Below are the code and all the weights of a small trained network. Each question names an input and a class and asks about switching units off, where a switched-off unit gives its printed mean instead of its output.

import numpy as np


def w(rows, s, z=0):
    codes = np.array(rows[::2]) - 128.0
    scale = np.full(codes.shape[1], s)
    scale[-1] = z or s
    return codes * scale


def f(y):
    return np.maximum(y, 0)


def log_softmax(a):
    a = a - a.max(-1, keepdims=True)
    return a - np.log(np.exp(a).sum(-1, keepdims=True))


def net(x, mask):
    res = np.array(x, float).reshape(1, 3) / 4 @ E
    y = f(res @ A[0][:, :-1].T + A[0][:, -1])
    res = res + np.where(mask, y, B[0][:, -1]) @ B[0][:, :-1]
    return log_softmax(res[-1] @ U[:, :-1].T + U[:, -1])


A, B = {}, {}
E = w([
[74,123,80,87,199,147,38,86,171,128],'x0',
[144,168,109,121,164,213,186,8,76,117],'x1',
[190,201,179,177,178,76,80,102,164,177],'x2',
],0.014)
A[0] = w([
[28,52,104,103,36,161,174,119,90,135,100],'N0',
[209,175,108,193,201,110,89,94,141,221,107],'N1',
[167,176,135,130,135,128,124,40,116,154,116],'N2',
[75,9,109,84,157,158,172,167,77,108,90],'N3',
[159,167,53,147,138,182,170,58,63,129,112],'N4',
[105,211,125,139,134,180,186,82,99,95,99],'N5',
[181,244,142,199,172,37,128,134,158,217,82],'N6',
[191,124,157,172,71,128,197,167,103,140,94],'N7',
[104,102,144,179,90,141,104,219,213,123,97],'N8',
[115,79,134,77,128,73,98,176,185,167,85],'N9',
[163,108,181,187,92,118,156,191,44,161,95],'N10',
[85,115,108,63,224,108,48,87,154,110,113],'N11',
[7,64,39,89,34,131,157,161,81,76,97],'N12',
[99,61,121,80,222,131,63,95,178,150,79],'N13',
[100,120,162,126,136,113,99,88,133,84,248],'N14',
[30,124,81,77,147,164,55,121,201,168,114],'N15',
[108,46,145,130,142,56,131,160,144,166,96],'N16',
[96,170,76,125,106,199,176,28,41,89,141],'N17',
[136,69,89,103,71,78,91,189,178,168,123],'N18',
[40,91,23,71,84,160,171,177,141,26,135],'N19',
[166,130,176,134,84,149,160,135,110,97,191],'N20',
[51,144,28,95,189,79,109,120,154,143,142],'N21',
[197,215,155,179,167,158,97,118,217,165,123],'N22',
[79,69,167,102,130,70,80,221,119,166,165],'N23',
[207,56,116,181,70,68,126,246,119,155,118],'N24',
[188,171,165,167,187,31,88,164,159,225,115],'N25',
[136,153,162,169,175,97,99,79,117,205,114],'N26',
[164,123,175,254,125,121,228,159,113,92,97],'N27',
[134,142,101,118,164,150,171,51,63,151,93],'N28',
[156,155,193,128,32,144,195,172,57,174,114],'N29',
[91,146,117,101,200,182,64,109,202,60,96],'N30',
[167,141,61,161,178,136,224,51,122,126,124],'N31',
[120,13,82,124,136,37,104,200,104,130,93],'N32',
[53,100,63,172,113,78,61,178,166,173,119],'N33',
],0.0085,0.016)
B[0] = w([
[99,161,180,139,138,160,186,173,116,85,206],'N0',
[123,151,148,166,142,117,160,171,114,91,214],'N1',
[128,124,117,149,151,106,127,119,93,144,181],'N2',
[110,160,202,179,126,123,157,175,132,83,191],'N3',
[123,95,147,149,166,126,64,120,111,183,199],'N4',
[86,88,147,162,141,120,64,101,112,187,179],'N5',
[129,148,171,165,141,146,154,152,124,78,228],'N6',
[143,162,143,120,88,184,99,95,172,109,190],'N7',
[96,100,135,155,156,127,75,96,112,150,197],'N8',
[123,79,167,167,125,134,105,105,108,173,187],'N9',
[153,131,144,122,77,173,115,88,150,109,190],'N10',
[120,148,135,102,100,140,110,80,157,83,214],'N11',
[134,163,158,173,149,120,165,134,111,73,229],'N12',
[141,178,177,122,86,187,95,95,141,110,190],'N13',
[246,48,32,43,151,67,178,166,138,117,248],'N14',
[151,177,142,98,70,202,105,79,165,128,211],'N15',
[78,122,120,158,152,139,101,107,120,168,177],'N16',
[130,73,125,135,162,106,105,118,99,156,236],'N17',
[120,71,139,114,151,108,87,93,70,136,215],'N18',
[129,153,148,136,157,138,165,201,130,62,237],'N19',
[190,138,62,63,110,152,170,106,144,132,209],'N20',
[134,132,116,85,71,150,125,106,151,115,204],'N21',
[123,151,141,150,137,99,160,179,168,89,217],'N22',
[146,84,103,133,143,86,123,127,92,157,249],'N23',
[116,92,117,122,137,127,80,106,111,161,239],'N24',
[122,128,154,147,162,125,165,154,122,87,251],'N25',
[133,130,160,134,145,138,162,158,143,111,189],'N26',
[107,167,149,76,94,177,88,94,164,109,195],'N27',
[77,102,141,154,137,135,88,116,96,156,180],'N28',
[144,155,117,98,96,165,90,79,173,116,210],'N29',
[158,142,150,127,84,178,103,115,137,145,191],'N30',
[108,101,111,132,153,136,97,102,78,169,195],'N31',
[92,95,118,161,147,116,105,114,81,158,202],'N32',
[117,123,100,137,141,134,89,111,96,176,211],'N33',
],0.011,0.016)
U = w([
[116,86,142,172,171,121,93,108,69,180,100],'0',
[125,162,185,194,153,132,179,208,115,67,97],'1',
[137,164,148,100,18,163,103,71,162,117,95],'2',
[184,82,3,40,161,81,183,173,131,117,251],'3',
[60,165,87,152,83,103,160,137,130,163,104],'4',
[42,179,112,143,113,88,139,131,155,163,108],'5',
[40,184,123,150,84,72,147,124,142,151,110],'6',
[45,164,99,151,84,69,169,134,150,140,107],'7',
],0.014,0.016)

Each question gives the input, the list of numbers given to net, and the class t.
The units are the neurons (one row each of A and B). Each row of codes is followed by its name. A weight is (code - 128) times the scale printed after its matrix; where a second scale follows, it is the last column's (A, B and U).
mask holds one flag per neuron, in row order. A switched-off neuron (its flag False) gives its mean, the last column of its row in B, instead of its output. The means were averaged over made-up inputs and are rounded, as every weight is.
A unit's drop is (log p(t) with every unit on - log p(t) with that unit switched off) / (log p(t) with every unit on - log p(t) with every unit switched off).
The circuit of an input: a set's keep is (log p(t) with only the set's units on - log p(t) with every unit switched off) / (log p(t) with every unit on - log p(t) with every unit switched off). Starting from the 12 units with the biggest drops (on a tie, the unit counted first), units are removed one at a time, each time the one whose removal leaves the highest keep (on an exact tie, the one counted first), for as long as the keep stays at least 0.8.
circuit, biggest first: the units of the circuit, biggest drop first
most important unit: the unit with the biggest drop
top k neurons: the k neurons with the biggest drops, biggest first
drop when u is switched off: that unit's drop, to one decimal
input [-5,-4,-2], class 2: circuit, biggest first : N29
input [-7,-7,-4], class 0: top 2 neurons : N32; N24
input [-5,-5,-1], class 0: top 3 neurons : N15; N24; N23
input [-6,-6,-5], class 0: top 3 neurons : N32; N24; N23
input [0,7,-8], class 1: top 3 neurons : N19; N0; N3
input [-7,6,-4], class 2: top 3 neurons : N29; N27; N7
input [-7,7,-2], class 0: top 3 neurons : N17; N4; N31
input [-4,-7,-7], class 0: top 2 neurons : N24; N18
input [-8,-4,7], class 2: top 3 neurons : N27; N29; N10
input [-6,4,5], class 2: top 3 neurons : N27; N29; N19
input [0,5,-6], class 1: top 4 neurons : N19; N0; N3; N12
input [7,4,7], class 1: top 2 neurons : N1; N22
input [-4,-8,-8], class 0: top 3 neurons : N24; N18; N32
input [5,1,4], class 2: most important unit : N19
input [-4,-8,8], class 0: drop when N0 is switched off : 0.5
input [-3,2,-4], class 1: drop when N3 is switched off : 0.2
input [0,-5,-8], class 1: drop when N19 is switched off : 0.1
